Below is a small trained network, with its code and all its weights. Each question gives an input and a class and asks what happens when units are switched off, that is, made to give their printed mean instead of their output.

import numpy as np


def w(rows, s, z=0):
    codes = np.array(rows[::2]) - 128.0
    scale = np.full(codes.shape[1], s)
    scale[-1] = z or s
    return codes * scale


def f(y):
    return np.maximum(y, 0)


def log_softmax(a):
    a = a - a.max(-1, keepdims=True)
    return a - np.log(np.exp(a).sum(-1, keepdims=True))


def net(x, mask):
    res = np.array(x, float).reshape(1, 8) / 4 @ E
    y = f(res @ A[0][:, :-1].T + A[0][:, -1])
    res = res + np.where(mask, y, B[0][:, -1]) @ B[0][:, :-1]
    return log_softmax(res[-1] @ U[:, :-1].T + U[:, -1])


A, B = {}, {}
E = w([
[92,66,61,255,115,217,110,127],'x0',
[119,44,155,132,188,81,126,30],'x1',
[130,212,163,253,143,200,199,81],'x2',
[74,85,81,103,37,143,163,75],'x3',
[48,85,117,119,162,123,183,70],'x4',
[181,134,88,193,84,131,232,164],'x5',
[238,112,212,139,166,187,122,104],'x6',
[180,132,78,157,99,162,52,88],'x7',
],0.0078)
A[0] = w([
[156,174,130,150,120,126,193,135,143],'N0',
[203,91,104,106,76,63,182,132,144],'N1',
[71,84,118,92,122,128,142,65,3],'N2',
[103,108,124,142,148,167,195,45,57],'N3',
[208,100,103,175,103,126,28,139,167],'N4',
[55,123,111,132,154,130,171,107,143],'N5',
[126,133,156,87,151,152,96,102,55],'N6',
[189,70,162,180,236,165,124,168,122],'N7',
[166,208,132,163,146,135,134,161,79],'N8',
[90,111,60,254,94,86,147,146,113],'N9',
[85,137,105,110,114,85,108,98,126],'N10',
[151,130,96,198,146,147,139,120,71],'N11',
[132,162,140,156,218,48,76,61,81],'N12',
[145,168,134,133,143,143,133,143,104],'N13',
],0.016,0.004)
B[0] = w([
[142,110,117,159,117,117,184,132,212],'N0',
[127,142,147,116,141,34,197,144,197],'N1',
[162,159,137,179,107,108,218,146,188],'N2',
[111,133,120,101,147,110,34,149,199],'N3',
[100,139,113,125,134,239,16,120,224],'N4',
[131,109,118,119,119,180,144,99,200],'N5',
[91,126,92,148,148,172,109,128,169],'N6',
[15,129,131,51,184,160,226,108,235],'N7',
[187,98,140,162,80,52,154,104,215],'N8',
[133,128,142,140,134,254,147,89,253],'N9',
[91,108,154,103,181,155,150,105,182],'N10',
[125,128,144,140,129,157,189,129,198],'N11',
[113,135,121,71,110,99,90,167,212],'N12',
[149,122,116,168,129,92,140,141,170],'N13',
],0.016,0.015)
U = w([
[184,116,116,138,96,151,1,142,92],'0',
[95,111,160,19,179,74,71,165,253],'1',
[134,76,149,168,135,194,149,50,111],'2',
[205,99,182,164,95,35,168,128,48],'3',
],0.0087,0.0029)

Each question gives the input, the list of numbers given to net, and the class t.
The units are the neurons (one row each of A and B). Each row of codes is followed by its name. A weight is (code - 128) times the scale printed after its matrix; where a second scale follows, it is the last column's (A, B and U).
mask holds one flag per neuron, in row order. A switched-off neuron (its flag False) gives its mean, the last column of its row in B, instead of its output. The means were averaged over made-up inputs and are rounded, as every weight is.
A unit's drop is (log p(t) with every unit on - log p(t) with that unit switched off) / (log p(t) with every unit on - log p(t) with every unit switched off).
The circuit of an input: a set's keep is (log p(t) with only the set's units on - log p(t) with every unit switched off) / (log p(t) with every unit on - log p(t) with every unit switched off). Starting from the 12 units with the biggest drops (on a tie, the unit counted first), units are removed one at a time, each time the one whose removal leaves the highest keep (on an exact tie, the one counted first), for as long as the keep stays at least 0.8.
units of the circuit, in order: the units of the circuit, biggest drop first
unit that matters most: the unit with the biggest drop
k most important neurons: the k neurons with the biggest drops, biggest first
drop when u is switched off: that unit's drop, to one decimal
input [-7,7,8,8,2,-1,-6,-8], class 1: unit that matters most : N3
input [6,5,-8,5,-5,6,8,-5], class 1: 2 most important neurons : N1, N9
input [-3,1,3,-7,-4,0,5,-2], class 1: 2 most important neurons : N7, N9
input [-6,-3,-7,-8,8,8,4,7], class 1: 2 most important neurons : N2, N7
input [-7,7,1,3,-7,6,-2,5], class 3: 3 most important neurons : N1, N7, N3
input [-4,-5,8,-4,-5,-6,7,-2], class 3: 2 most important neurons : N8, N9
input [-1,-3,-4,4,2,-6,-8,-3], class 2: 4 most important neurons : N2, N10, N12, N5
input [1,7,8,-1,6,-2,-2,3], class 1: 2 most important neurons : N3, N12
input [5,-8,-7,-6,-2,4,-7,2], class 0: 2 most important neurons : N7, N4
input [-7,-4,-5,8,2,-8,-8,-2], class 2: 2 most important neurons : N2, N10
input [-3,-8,-6,6,6,5,-3,-6], class 3: drop when N1 is switched off : 0.3
input [-6,0,3,-1,5,7,-5,7], class 3: drop when N9 is switched off : -0.1
input [-5,6,4,4,4,-5,5,6], class 1: drop when N7 is switched off : 0.0
input [1,-7,-1,1,-6,4,-3,5], class 0: units of the circuit, in order : N7
input [8,8,-8,-3,-8,-6,7,5], class 1: drop when N7 is switched off : 3.2
